Each row has a name. Each piece below is followed by the name of the row it came from, unless a question asks for something else. Each question is about the rows just above it. Places in a row count from 1.

[138 116 138 124 138 162] = <128>
[184 149 149 119 184 156] = <120>
[123 149 149 119 184 114] = <8>
The value that <128> holds more than once:  [138]
Which value appears more than once in <8>?  [149]

[141 152 162 101 145 113 133 166 147 168 139 153  85 137 137 141 178 129
  77 166 141 101 112 103 157 142]  <70>
[117 115  94 126 124 127 104 124 113 103 118 118 144 101 138 118  98 138
 145 149 137 114 120 138  91 106]  <89>
[141 152 162 187 145 113 133 166 147 168 139 153  85 137 137 141 178 148
  77 166 141 101 112 148 157 162]  <87>
[117 115  94 126 124 127 104 124 113 103 118 118 144 101 138 118  98 138
 159 103 157 155 127 146  91  98]  <97>
The row with [117 115  94 126 124 127 104 124 113 103 118 118 144 101 138 118  98 138
 159 103 157 155 127 146  91  98] is  <97>
Where in the named rows is [106]?  <89>, 26
Row and place of [142] in the named rows:  <70>, 26
which: [141 152 162 187 145 113 133 166 147 168 139 153  85 137 137 141 178 148
  77 166 141 101 112 148 157 162]  <87>

[119 116  89 145 114 181  90  70 128 119 200 140 121  64  82  70 134 155
  69  70 144 180 111 174 141 207 162] : <153>
[158  99  70 114 126 146  94 154  88 118 167 146  86  87 126  66 124 164
  79 146 130 152 121 183 171 226 169] : <81>
[122 118  94 143 121 176  92 125 130 115 203 132 120  56  92  62 129 154
  68 151 142 181 111 170 152 201 160] : <126>
[162 104  62 109 126 148  93 152  87 129 158 152  85  86 118  69 131 157
  88 151 120 158 118 178 184 226 162] : <27>
[164 109  65 111 125 147  94 154  86 127 157 153  84  87 122  74 131 153
  86 150 122 158 119  89 180 225 161] : <43>
[120 123  90 147 116 175  91 123 129 114 200 135 121  54  89  62 130 152
  67 148 143 180 113 169 151 201 125] : <63>
[160 102  71 113 124 147  96 153  88 120 164 148  83  89 126  68 125 163
  82 142 131 152 119 183 175 226 172] : <60>
Where do [119 116  89 145 114 181  90  70 128 119 200 140 121  64  82  70 134 155
  69  70 144 180 111 174 141 207 162] appear?  <153>
[164 109  65 111 125 147  94 154  86 127 157 153  84  87 122  74 131 153
  86 150 122 158 119  89 180 225 161] is in which row?  <43>
Row and place of [170] in the named rows:  <126>, 24
Row and place of [85] in the named rows:  <27>, 13

[ 87  99  87 162  87] = <109>
[206 123 115 206 146] = <51>
[184  68 131 173  98] = <56>
[157  64 189 177 116] = <41>
[151 110 148 145 128] = <23>
[157 123 189 177 129] = <7>
Row and place of [131] in the named rows:  <56>, 3
Repeated in <109>:  [87]
Row and place of [146] in the named rows:  <51>, 5
which: [206 123 115 206 146]  <51>
Row and place of [115] in the named rows:  <51>, 3
Where in the named rows is [128]?  <23>, 5

[155 153 151 149 147 145 144 142 139 138 137 137 136 136 135 135 135 135
 136 138 139 140 143 144 147 149 152 155 158 161 166 168 171 176 180 184
 188 190 195 198 202 204 206 209 210 214 216 216 217 217 217 218 217 215
 214 212 210 208 204 200 198 192 188]  <20>
[155 153 151 149 147 145 144 142 139 138 137 137 136 136 135 135 135 135
 136 138 139 140 143 161 147 149 152 155 158 161 166 168 155 176 180 184
 188 190 195 198 202 204 206 209 210 214 216 216 217 217 217 218 217 215
 214 212 210 208 204 200 198  68 188]  <138>
[155 153 151 149 147 145 144 142 139 138 107 191 136 136 135 135 135 135
 136 138 139 140 143 144 147 149 152 155 158 161 166 168 171 176 180 184
 188 190 195 198 202 204 206 209 210 214 216 216 217 217 217 218 217 215
 214 212 210 208 148 151 152 154 156]  <49>
[155 153 151 149 147 145 144 142 139 138 137 137 136 136 135 135 135 137
 136 138 139 140 143 144 147 149 152 155 158 161 166 168 171 176 180 184
 188 190 195 198 137 204 206 209 210 214 216 216 217 217 217 218 217 103
 104 107 109 113 115 117 121 124 127]  <115>
[108 106 105 104 103 101 102 101 100 100  99  99  99  99  99 100 101 101
 102 102 103 103 106 106 108 109 110 112 113 114 117 118 118 120 121 122
 125 125 125 126 128 128 130 123 130 131 130 130 129 130 129 129 126 127
 125 125 123 122 121 121 118 117 116]  <59>
which: [108 106 105 104 103 101 102 101 100 100  99  99  99  99  99 100 101 101
 102 102 103 103 106 106 108 109 110 112 113 114 117 118 118 120 121 122
 125 125 125 126 128 128 130 123 130 131 130 130 129 130 129 129 126 127
 125 125 123 122 121 121 118 117 116]  <59>
Where do [155 153 151 149 147 145 144 142 139 138 137 137 136 136 135 135 135 137
 136 138 139 140 143 144 147 149 152 155 158 161 166 168 171 176 180 184
 188 190 195 198 137 204 206 209 210 214 216 216 217 217 217 218 217 103
 104 107 109 113 115 117 121 124 127] appear?  <115>
which: [155 153 151 149 147 145 144 142 139 138 107 191 136 136 135 135 135 135
 136 138 139 140 143 144 147 149 152 155 158 161 166 168 171 176 180 184
 188 190 195 198 202 204 206 209 210 214 216 216 217 217 217 218 217 215
 214 212 210 208 148 151 152 154 156]  <49>
Row and place of [192] in the named rows:  <20>, 62
Which row holds [155 153 151 149 147 145 144 142 139 138 137 137 136 136 135 135 135 135
 136 138 139 140 143 144 147 149 152 155 158 161 166 168 171 176 180 184
 188 190 195 198 202 204 206 209 210 214 216 216 217 217 217 218 217 215
 214 212 210 208 204 200 198 192 188]?  <20>

[164  38  34  37 179 180 171  39 131  38 181  39 188  37  39 176  36  37
 182  38  36  39  40 178] -> <119>
[ 80 170 167 171  83  62  91 168  84 161  82 170  85 167 171  84 167 169
  84 169 167 170 170  84] -> <11>
[136 133 134 133 144 134 146 130 146 129 142 132 144 131 132 144 130 134
 143 131 131 132 131 143] -> <62>
[193  61  60  59 202 202 191  60 203  66 203  61 205  61 193 198  60  62
 193 132  61  60  61 198] -> <22>
which: [164  38  34  37 179 180 171  39 131  38 181  39 188  37  39 176  36  37
 182  38  36  39  40 178]  <119>
[136 133 134 133 144 134 146 130 146 129 142 132 144 131 132 144 130 134
 143 131 131 132 131 143] is in which row?  <62>
Which row holds [ 80 170 167 171  83  62  91 168  84 161  82 170  85 167 171  84 167 169
  84 169 167 170 170  84]?  <11>
Where do [193  61  60  59 202 202 191  60 203  66 203  61 205  61 193 198  60  62
 193 132  61  60  61 198] appear?  <22>

[ 46  72 123 185 160  97 125  98 153 173 170 110 150 172 130 152 150  68
  76 102 159 129 153  75  80 179  82 120 142 115  65  75 160  72 159 117
  46 167  86 117 154  90 147 168 165 122 134 168 112] -> <94>
[ 98 113 117 165 114  75 105 133 124 119 127  87 156 117 141  96  97  90
  78 139 143 150 138 124 112 139 115  91 111 121 114  77 116 143 140 116
 115 100 131 159 119 121 170 110 129 163 122 139 100] -> <79>
[148 131 121 134 101 128  96 148 103 144 130 135 129  99  88 141 127 125
 151 125  95 154 153 118  87 114 180 157 135 116 118  86 131 151 170 119
  75 123 158 101 100 104 123 151 120 159 118 144 145] -> <35>
[112  74 103 140 147 172 147 166  89  74 144 187 143 121 172 134  86 114
 120 156 106  78 134 135 130 160 123 112 118 111 146 101  84 143 114 159
  76 149 152 162  78 126 154 106 177 201 141 143 144] -> <21>
[134 123 149 128 118 120 132  89  87 147 103 133 144 102 126 165  84 109
 149  88 128 154 166 118 133 139 110 117 115  69 131 134 134 117 115 110
 141 122 168 101 108 112 116 198 101  94 123 200 114] -> <55>
[144 123 110 128 118 120 132  89  87 147 138 133 144 102 125 165  84 109
 149 108 128 154 166 118 133 139 110 117 115  69 131 134 134 117 115 110
 141 122 113 161 154 112 116 198  94 163 123 200 114] -> <155>
[ 79 135 128 149 139 130 121 152 128 184 101  90 185 152 133 113 127  91
 101  81 127 125 127 123 117 135 131 118 105  67 121 127 145 118 138 121
 134 182  69 169 133 172 128 152  70 176 173 128  90] -> <152>
[120 135 147 149 139 130 121 152 128 184 101  90 185 150 133 113 127  91
 101  81 127 125 148 123 117 135 131 118 105  67 121 115 145 118 138 121
 134 182  69 169 133 172 179 152  70 176 173 210  90] -> <107>
[134 123 149 128 118 120 132  89  87 147 138 133 144 102 125 165  84 109
 149  88 128 154 166 118 133 139 110 117 115  69 131 134 134 117 115 110
 141 122 113 101 108 112 116 198  94  94 123 200 114] -> <179>
Where do [120 135 147 149 139 130 121 152 128 184 101  90 185 150 133 113 127  91
 101  81 127 125 148 123 117 135 131 118 105  67 121 115 145 118 138 121
 134 182  69 169 133 172 179 152  70 176 173 210  90] appear?  <107>
Where do [148 131 121 134 101 128  96 148 103 144 130 135 129  99  88 141 127 125
 151 125  95 154 153 118  87 114 180 157 135 116 118  86 131 151 170 119
  75 123 158 101 100 104 123 151 120 159 118 144 145] appear?  <35>
[112  74 103 140 147 172 147 166  89  74 144 187 143 121 172 134  86 114
 120 156 106  78 134 135 130 160 123 112 118 111 146 101  84 143 114 159
  76 149 152 162  78 126 154 106 177 201 141 143 144] is in which row?  <21>

[126 158 178 138  74 154 155 117 152 105 118 120 139 109 136 106  58  96
 120 113 114 175 195 120 128 133 129 104 169  92 184 158 169 167 208 119
 147 140 153 133 132 148 174 113 108 114 153  82 142 172] : <77>
[123  93 107 123 172 166  88 132 105 152 161 152  89 133  90 105 155 119
 173 115 135 116  66  87 165 169 142 133  96 101  91 147  70  94  93 139
 146 136 138 133 111 137 108 138 138 131 112 156 145  91] : <92>
[134 131  86 107 135  56 138 141 133 133 109 104 168 123 159 187 157 181
 104 145 142  87 148 178 105 103 127 118 133 152  92  98 132 119  98 147
  93 126  92 123 141  93 105 135 133 150  99 150 115 130] : <58>
[135 129 192 121 104 119 131 119 141 105 118 121 110 125 120  78  55  67
 130 135 111 176 151  89 118 125  92 116 172 107 135 138 152 155 197  84
 131 115 167 164 122 154 178 136 143 126 157  73 127 150] : <69>
[123  93 107 123 172 166  88 132 105 152 161 152  89 133  90 105 107 119
 173 115 135 116  66  87 165 169 142 133  96 101  91 147  70  94  93 139
 141 161 131 121 135 124 151 112  99 127 119 115 155 107] : <101>
which: [134 131  86 107 135  56 138 141 133 133 109 104 168 123 159 187 157 181
 104 145 142  87 148 178 105 103 127 118 133 152  92  98 132 119  98 147
  93 126  92 123 141  93 105 135 133 150  99 150 115 130]  <58>
Where do [135 129 192 121 104 119 131 119 141 105 118 121 110 125 120  78  55  67
 130 135 111 176 151  89 118 125  92 116 172 107 135 138 152 155 197  84
 131 115 167 164 122 154 178 136 143 126 157  73 127 150] appear?  <69>

[ 57 138 135  90] -> <66>
[ 84 197 101  88] -> <123>
[147  69 128 145] -> <132>
[ 38 156 137  63] -> <141>
[131 154 126 100] -> <168>
[146  74  93 167] -> <169>
[109  87  99 130] -> <106>
[ 84 197 101  88] is in which row?  <123>
Where in the named rows is [138]?  <66>, 2
[131] is at row and place  <168>, 1
Where in the named rows is [100]?  <168>, 4

[110 147 119 142 134 127 173  91 130 110 150 126 112 127 149 133 119 112
 138 105 140  90] = <129>
[154 115  66 125 134 133 179 169 155 144 104  79 201  83 194 175 101 118
 130 109 202 120] = <44>
[177 135 131  82 149 157 151 159 164 141 141 106 133  97 154 181  99  79
 142 144 152 103] = <18>
[ 85 142 170 137 112 118 110 126 115 122 154 156  82 142  93 120 121 109
  89 188  73 115] = <32>
Row and place of [202] in the named rows:  <44>, 21
Where in the named rows is [66]?  <44>, 3
Where in the named rows is [97]?  <18>, 14
[73] is at row and place  <32>, 21

[116  76 155 189  76] = <2>
[116 155 155  75 155] = <85>
[190 156 139 152 137] = <29>
Repeated in <85>:  [155]
Which value appears more than once in <2>?  [76]
which: [116 155 155  75 155]  <85>
Where in the named rows is [137]?  <29>, 5
Where do [116  76 155 189  76] appear?  <2>

[157 167 174 180 186 190 192 193 195 196 198 197 196 197 197 195 197 198
 198 199 198 199 199]  <4>
[130 131 131 132 132 131 132 131 132 132 132 132 133 135 137 142 146 153
 160 171 177 184 191]  <75>
[130 191 132 139 145 153 161 171 178 182 189 191 193 191 195 196 197 198
 198 199 200 199 191]  <17>
which: [157 167 174 180 186 190 192 193 195 196 198 197 196 197 197 195 197 198
 198 199 198 199 199]  <4>
[130 191 132 139 145 153 161 171 178 182 189 191 193 191 195 196 197 198
 198 199 200 199 191] is in which row?  <17>

[127 102 139 124 136 142 139 106 114 140 117 122 103 147 145 125 124 156
  82 119 123 188 137 115 141 117 138 118 106 185 148 132 167 138 106 102
 140 117 147 103 166 143 112 136 120 139 112 128 129 127 128 130 144 123
 116]  <5>
[129 105 151 145 134 137 130 168 129  98 101 112 160 159 141 154 158 111
 144 139  80  35 151 141 121 148  96  73 157 101 118 147 167 118 140 111
 158 135 146 125 137 145 125 118 129 173  95  95 127 134 162 133 160 100
 133]  <76>
[132 103 110 114 156 145 133 125 126 134 106 140 103 142 116 117 127 153
 113 107 103 221 103 153 151 117 134 104 117  66  93 130 119 115 133  99
 138  61 191 137 137  70 120 117 130 100 128 156 111 143 141 119 133 105
 132]  <96>
[132 121 110 114 156 145 133 119 126 134 106 140 123 142 119 117 127 153
 113 107 123 221 103 153 151 117 134 104 117 119  93 130 119 115 133  99
 138 119 191 137 137  70 120 117 130 100 128 156 111 143 141 119 133 105
 132]  <114>
which: [132 121 110 114 156 145 133 119 126 134 106 140 123 142 119 117 127 153
 113 107 123 221 103 153 151 117 134 104 117 119  93 130 119 115 133  99
 138 119 191 137 137  70 120 117 130 100 128 156 111 143 141 119 133 105
 132]  <114>
which: [129 105 151 145 134 137 130 168 129  98 101 112 160 159 141 154 158 111
 144 139  80  35 151 141 121 148  96  73 157 101 118 147 167 118 140 111
 158 135 146 125 137 145 125 118 129 173  95  95 127 134 162 133 160 100
 133]  <76>
Where in the named rows is [73]?  <76>, 28
which: [127 102 139 124 136 142 139 106 114 140 117 122 103 147 145 125 124 156
  82 119 123 188 137 115 141 117 138 118 106 185 148 132 167 138 106 102
 140 117 147 103 166 143 112 136 120 139 112 128 129 127 128 130 144 123
 116]  <5>

[ 82  94 193  89  79  77  96 197  90  76  90  91 165  79  77 187  83  88
 180 172 180  94 108 188  80  87 104 178 184 168  77 191 173  82 178  85
 187 195 174 115  80 124 159  85  84 186 165 184  95  82 172 191  97 193
 120 189  97  97 192  89 191 192] : <145>
[ 64  88 162  65  73  66  63 156  64  69  67  65 160  69  68 164  67  65
 167 165 161  64  74 162  67  65 104 164 163 163  64 162 165  67 167  66
 162 164 163 127  67 141 158  65  65 158 159 157  64  65 163 160  62 162
 137 162  63  63 152  65 163 164] : <24>
[170 123  70 168 163 166 168  67 170 162 168 173  76 168 165  70 173 172
  73  77  75 169 144  74 165 173 103  78  72  75 168  71  72 172  77 174
  70  72  73 109 171  93  77 171 173  70  76  81 171 171  73  66 170  68
  89  67 171 172  83 172  72  71] : <82>
[192 124  64 193 179 187 198  63 198 178 192 197  65 186 182  62 198 196
  63  64  66 197 170  67 187 197 100  68  65  66 189  65  62 196  67 200
  62  68  63 107 195  80  68 194 198  64  67  75 199 194  64  60 198  62
  80  60 198 198  78 196  64  63] : <125>
[ 47  75 190  45  43  45  53 188  48  45  45  48 175  42  50 185  44  45
 185 183 185  48  76 188  50  46  83 185 187 177  43 188 180  44 185  48
 188 190 181 125  47 129 167  44  47 186 175 185  49  47 180 180  52 190
 119 187  53  51 186  47  47 190] : <113>
[124 143 127 110 105 119 121 133  68 121 105 112 136 109 131 123 111 113
 125 134 135 113 139 132 128 115 117 125 130 126 112 127 126 111 125 118
 133 120 132 148 121 123 130 112 120 137 137 139 112 122 131 115 118 127
 115 127 120 116 140 113 129 127] : <52>
[167 162 104 156 147 164 164 112 159 159 150 153 115 151 170 102 156 155
 101 107 110 158 180 106 172 164 145 103 108 105 154 102 107 156  98 159
 111  96 111 150 163 121 117 164 162 116 120 113 156 166 111  98 158 104
 123 110 159 156 107 156 102 103] : <158>
[181 143  79 184 185 183 178  76 183 180 185  79  89 186 177  82 187 184
  86  86  84 182 156  80 179 184 144  84  83  92 183  80  88 188  87 185
  79  83  86 125 184 120  95 185 184  80  90  82 182 182  87  85 179  79
 127  80 178 179  79 184  79  79] : <83>
which: [ 82  94 193  89  79  77  96 197  90  76  90  91 165  79  77 187  83  88
 180 172 180  94 108 188  80  87 104 178 184 168  77 191 173  82 178  85
 187 195 174 115  80 124 159  85  84 186 165 184  95  82 172 191  97 193
 120 189  97  97 192  89 191 192]  <145>
Which row holds [167 162 104 156 147 164 164 112 159 159 150 153 115 151 170 102 156 155
 101 107 110 158 180 106 172 164 145 103 108 105 154 102 107 156  98 159
 111  96 111 150 163 121 117 164 162 116 120 113 156 166 111  98 158 104
 123 110 159 156 107 156 102 103]?  <158>
[ 47  75 190  45  43  45  53 188  48  45  45  48 175  42  50 185  44  45
 185 183 185  48  76 188  50  46  83 185 187 177  43 188 180  44 185  48
 188 190 181 125  47 129 167  44  47 186 175 185  49  47 180 180  52 190
 119 187  53  51 186  47  47 190] is in which row?  <113>
The row with [124 143 127 110 105 119 121 133  68 121 105 112 136 109 131 123 111 113
 125 134 135 113 139 132 128 115 117 125 130 126 112 127 126 111 125 118
 133 120 132 148 121 123 130 112 120 137 137 139 112 122 131 115 118 127
 115 127 120 116 140 113 129 127] is  <52>
[170 123  70 168 163 166 168  67 170 162 168 173  76 168 165  70 173 172
  73  77  75 169 144  74 165 173 103  78  72  75 168  71  72 172  77 174
  70  72  73 109 171  93  77 171 173  70  76  81 171 171  73  66 170  68
  89  67 171 172  83 172  72  71] is in which row?  <82>

[128 148  90 179  91 146 123]  <80>
[ 93 153 107  98 167 144 184]  <148>
[104 154 100 153 111 127 181]  <184>
[162  90  94  90 161  90  90]  <74>
[184 184  93 119 175 184 184]  <131>
[145 129  99 105 162  98  98]  <105>
[138 147 163  86 174  86 168]  <39>
[152 123  83 112 166  98 126]  <176>
[ 67 175 176 126 126 154 169]  <42>
[ 69 132 182 195  61 203 124]  <93>
The value that <74> holds more than once:  [90]
The value that <105> holds more than once:  [98]
Which value appears more than once in <131>?  [184]
[144] is at row and place  <148>, 6
Where in the named rows is [119]?  <131>, 4
which: [ 69 132 182 195  61 203 124]  <93>
[94] is at row and place  <74>, 3

[ 65 177 134 158 144 183 176] -> <34>
[227 100 158 104 157 156 140] -> <19>
[ 85 162 101 159  98 158  81] -> <72>
Where in the named rows is [104]?  <19>, 4
Where in the named rows is [177]?  <34>, 2

[100  89 152 159 139 121 109  99  94 126 121 158 108  99 169  96  96 155
 121 150 112 121  93 140]  <130>
[129 132  73  82 142 113 139 127 128 124 132  91 108 126 114 127 127 118
 182 120 189 135 113 117]  <14>
[127 208 145 149 101 101 112 135 199 114 115 149 198 140 109 175 184 149
 140 116 113 203  89 124]  <136>
[129 132  73  82 142 113 139 127 128 124 132  91 108 126 114 127 127  74
 118 108 148 128 161 114]  <167>
[ 73 143 114 118 156 134 106  62 143 117 138 131 155  74 168 127 136 114
  70 138 107 135 111 130]  <45>
[109 149 105  82 134 152 107 101 150 158 148  77 135  90 137 142 147  92
  90 139 110 153 149 152]  <54>
[153 107 142 134  94  75 138 167 107 104  85 132  99 172  93 109 111 142
 173 104 147 107 136 100]  <50>
[131 100 100 107 143 110 158 136 108 107 130 113  95 127 139  99 102  92
 134 123 156 105 146 116]  <154>
[131 105 144 150 116  66 143 139 103  68  71 163 109 157 121 113 100 146
 161 104 137 104 123 122]  <26>
Which row holds [109 149 105  82 134 152 107 101 150 158 148  77 135  90 137 142 147  92
  90 139 110 153 149 152]?  <54>
Row and place of [189] in the named rows:  <14>, 21

[138 121 119 139 107 138 138 138] -> <124>
[ 80 139  91 128 143  98 126  92] -> <104>
[108 121 126 114 165 122 156 112] -> <12>
[162 121 119 139 107 139 120 138] -> <180>
[135 108  98 125 158 139 150 112] -> <149>
[117 164 160 131  99 116  90 150] -> <186>
[ 98 158 139 125 136 133 102 105] -> <164>
[135 108  98 125 158 139 150 135] -> <146>
[135 139 160 125 121 145 114 144] -> <208>
[108 127 146 112 173 162 132  86] -> <205>
[153 121 153 139 107 153 139 139] -> <190>
Row and place of [116] in the named rows:  <186>, 6
Repeated in <124>:  [138]
Where in the named rows is [136]?  <164>, 5
The value that <180> holds more than once:  [139]
[145] is at row and place  <208>, 6
Repeated in <146>:  [135]

